Here is a tiny trained network, its code and every weight. The questions are about switching its units off for an input and a target symbol, where a switched-off unit gives its printed mean instead of its output.

import numpy as np


def w(rows, s, z=0):
    codes = np.array(rows[::2]) - 128.0
    scale = np.full(codes.shape[1], s)
    scale[-1] = z or s
    return codes * scale


def f(y):
    return np.maximum(y, 0)


def softmax(a):
    e = np.exp(a - a.max(-1, keepdims=True))
    return e / e.sum(-1, keepdims=True)


def log_softmax(a):
    a = a - a.max(-1, keepdims=True)
    return a - np.log(np.exp(a).sum(-1, keepdims=True))


def net(x, mask):
    ids = ['ΘΞΣΦΩβγδεζημπ'.index(c) for c in x.split()]
    T = len(ids)
    res = E[ids] + P[:T]
    u = 0
    for l in range(3):
        q, k, v = (res @ M[l].T for M in (Q, K, V))
        z = softmax(np.where(np.tri(T) > 0, q @ k.T / 2**0.5, -1e9)) @ v
        res = res + np.where(mask[u], z, O[l][:, -1]) @ O[l][:, :-1]
        u += 1
        y = f(res @ A[l][:, :-1].T + A[l][:, -1])
        res = res + np.where(mask[u : u + 4], y, B[l][:, -1]) @ B[l][:, :-1]
        u += 4
    return log_softmax(res[-1] @ U[:, :-1].T + U[:, -1])


Q, K, V, O, A, B = {}, {}, {}, {}, {}, {}
E = w([
[46,38,200,140,135,67,95],'Θ',
[144,146,55,84,104,90,50],'Ξ',
[173,198,161,174,118,163,104],'Σ',
[137,122,252,113,143,109,124],'Φ',
[184,140,75,55,55,164,111],'Ω',
[111,145,127,159,136,101,44],'β',
[113,154,46,183,96,95,92],'γ',
[154,184,168,160,105,152,182],'δ',
[205,199,119,123,63,148,134],'ε',
[167,157,124,73,103,203,111],'ζ',
[158,126,55,97,70,110,129],'η',
[99,126,145,185,163,50,100],'μ',
[74,115,126,70,182,103,88],'π',
],0.016)
P = w([
[33,196,157,104,114,65,142],'0',
[203,102,159,194,86,174,131],'1',
[205,233,79,123,232,160,79],'2',
[97,195,161,76,51,113,126],'3',
[171,77,70,120,131,151,167],'4',
[218,147,181,192,112,127,174],'5',
[114,191,166,70,59,154,96],'6',
[172,70,82,146,140,145,151],'7',
[131,113,176,196,163,251,176],'8',
[62,135,190,95,91,177,92],'9',
[167,83,84,148,135,154,156],'10',
],0.014)
Q[0] = w([
[129,8,92,196,91,207,96],'L0H0',
[195,116,225,186,2,69,141],'L0H0',
],0.0052)
K[0] = w([
[255,71,88,165,172,96,146],'L0H0',
[202,114,140,126,187,167,58],'L0H0',
],0.0082)
V[0] = w([
[198,182,141,118,100,168,189],'L0H0',
[138,154,157,101,166,200,1],'L0H0',
],0.0086)
O[0] = w([
[222,144,123,90,96,135,190,243],'L0H0',
[179,132,146,120,137,214,1,254],'L0H0',
],0.0085,0.0045)
A[0] = w([
[66,127,223,105,138,108,100,57],'L0N0',
[87,55,142,154,140,188,131,3],'L0N1',
[91,109,108,160,94,180,143,54],'L0N2',
[55,111,98,196,178,168,254,85],'L0N3',
],0.0085,0.0023)
B[0] = w([
[251,241,62,24,98,199,166,252],'L0N0',
[193,175,73,109,33,92,121,160],'L0N1',
[95,255,81,159,221,144,79,149],'L0N2',
[232,132,165,73,114,146,77,166],'L0N3',
],0.0071,0.003)
Q[1] = w([
[181,211,142,193,123,171,140],'L1H0',
[46,2,158,208,3,234,157],'L1H0',
],0.0057)
K[1] = w([
[228,152,108,202,184,112,128],'L1H0',
[186,139,130,254,89,224,192],'L1H0',
],0.0056)
V[1] = w([
[117,91,191,49,13,254,116],'L1H0',
[136,76,89,122,159,207,186],'L1H0',
],0.0062)
O[1] = w([
[172,88,189,127,110,4,110,253],'L1H0',
[165,153,101,2,212,77,108,56],'L1H0',
],0.0087,0.0045)
A[1] = w([
[122,2,92,80,176,122,109,27],'L1N0',
[195,127,127,144,89,134,123,162],'L1N1',
[107,199,84,125,200,52,139,54],'L1N2',
[119,102,132,139,60,208,138,253],'L1N3',
],0.0095,0.0043)
B[1] = w([
[61,181,172,102,135,98,122,135],'L1N0',
[88,114,83,187,99,140,133,248],'L1N1',
[201,120,174,138,81,75,148,136],'L1N2',
[117,81,146,141,152,10,107,214],'L1N3',
],0.012,0.013)
Q[2] = w([
[156,254,75,104,175,161,112],'L2H0',
[124,21,171,167,147,62,156],'L2H0',
],0.006)
K[2] = w([
[72,156,210,13,2,51,109],'L2H0',
[220,67,106,113,250,109,104],'L2H0',
],0.0056)
V[2] = w([
[109,101,108,55,131,95,118],'L2H0',
[137,213,255,114,157,117,160],'L2H0',
],0.0081)
O[2] = w([
[237,160,139,77,143,9,105,2],'L2H0',
[92,30,174,196,86,138,143,50],'L2H0',
],0.012,0.0059)
A[2] = w([
[146,165,154,157,113,131,116,2],'L2N0',
[188,83,115,147,145,140,80,95],'L2N1',
[88,134,172,105,249,137,181,166],'L2N2',
[183,193,147,138,162,143,134,172],'L2N3',
],0.015,0.0046)
B[2] = w([
[86,86,105,60,124,127,143,200],'L2N0',
[6,146,140,81,201,183,220,253],'L2N1',
[155,185,87,148,172,120,189,136],'L2N2',
[107,83,67,138,71,92,114,212],'L2N3',
],0.012,0.0058)
U = w([
[45,177,211,133,29,32,95,168],'Θ',
[71,149,128,91,88,129,58,138],'Ξ',
[130,199,149,134,97,255,124,157],'Σ',
[128,70,200,123,159,126,157,203],'Φ',
[95,35,84,77,108,69,179,3],'Ω',
[40,137,141,128,177,122,89,7],'β',
[154,148,86,211,146,103,112,65],'γ',
[228,112,153,192,116,152,174,202],'δ',
[165,162,114,150,74,159,189,73],'ε',
[100,67,118,32,150,156,180,102],'ζ',
[169,38,87,158,122,52,141,78],'η',
[183,73,153,252,215,83,83,231],'μ',
[59,151,188,105,188,55,178,128],'π',
],0.0072,0.0057)

Each question gives the input, a string of symbols that net reads in full, and the target symbol t.
The units are the heads (2 rows each of Q, K, V and O) and the neurons (one row each of A and B). Each row of codes is followed by its name. A weight is (code - 128) times the scale printed after its matrix; where a second scale follows, it is the last column's (O, A, B and U).
mask holds one flag per unit, layer by layer, with each layer's heads first. A switched-off unit (its flag False) gives its mean, the last column of its rows in O or B, instead of its output. The means were averaged over made-up inputs and are rounded, as every weight is.
A unit's drop is (log p(t) with every unit on - log p(t) with that unit switched off) / (log p(t) with every unit on - log p(t) with every unit switched off).
The circuit of an input: a set's keep is (log p(t) with only the set's units on - log p(t) with every unit switched off) / (log p(t) with every unit on - log p(t) with every unit switched off). Starting from the 12 units with the biggest drops (on a tie, the unit counted first), units are removed one at a time, each time the one whose removal leaves the highest keep (on an exact tie, the one counted first), for as long as the keep stays at least 0.8.
units of the circuit, in order: the units of the circuit, biggest drop first
top k neurons: the k neurons with the biggest drops, biggest first
top k neurons in layer l: the k neurons of layer l with the biggest drops, biggest first
input η Ω Ξ, target η: units of the circuit, in order -> [L2N3; L2H0]
input Ω δ Σ, target Ω: units of the circuit, in order -> [L2N3; L2H0; L2N1]
input γ Σ Σ Σ Θ Σ, target Σ: top 2 neurons in layer 2 -> [L2N1; L2N3]
input Ω Σ ε, target Ω: top 3 neurons -> [L2N3; L2N0; L2N1]
input Σ π ζ ε Ω Σ, target ζ: units of the circuit, in order -> [L2N1; L0H0; L2N0]
input ζ ζ Σ η δ γ δ π, target π: units of the circuit, in order -> [L1N0; L2N2; L1N1]
input Σ δ Σ Ω γ Φ, target Σ: units of the circuit, in order -> [L0H0; L2N1]
input η π ε, target η: units of the circuit, in order -> [L2N3; L2H0]
input μ β Σ, target μ: top 4 neurons -> [L1N1; L2N1; L0N0; L1N3]
input Θ Σ Σ, target Θ: units of the circuit, in order -> [L0H0; L1N2]
input μ η Φ Φ Σ Ξ ζ Φ Ξ ζ Θ, target Θ: units of the circuit, in order -> [L1N0; L1H0]
input β ε Σ, target β: top neuron in layer 2 -> [L2N1]
input Ω π Φ, target Ω: top 2 neurons in layer 2 -> [L2N3; L2N0]
input γ ζ Θ, target γ: top 3 neurons -> [L2N2; L2N1; L2N3]
input γ Φ π, target γ: top 3 neurons -> [L2N2; L2N3; L2N1]
input ε η Ω η η Ω, target Ω: top neuron -> [L2N3]
input Σ Σ γ Σ π, target π: top 4 neurons -> [L1N0; L2N2; L1N1; L0N0]
input μ Σ ζ, target μ: top 3 neurons in layer 1 -> [L1N1; L1N3; L1N2]
input π Ω ζ, target π: units of the circuit, in order -> [L2H0; L2N1]
input β ζ β, target β: units of the circuit, in order -> [L2N1; L0H0]
input Σ Ξ η, target Σ: units of the circuit, in order -> [L1N3]
input Φ Σ Σ, target Φ: units of the circuit, in order -> [L2H0; L2N1; L1N1]
input γ π Φ Φ γ Σ ζ, target Θ: top 2 neurons in layer 1 -> [L1N3; L1N1]
input δ β δ, target δ: top 2 neurons -> [L2N1; L1N3]
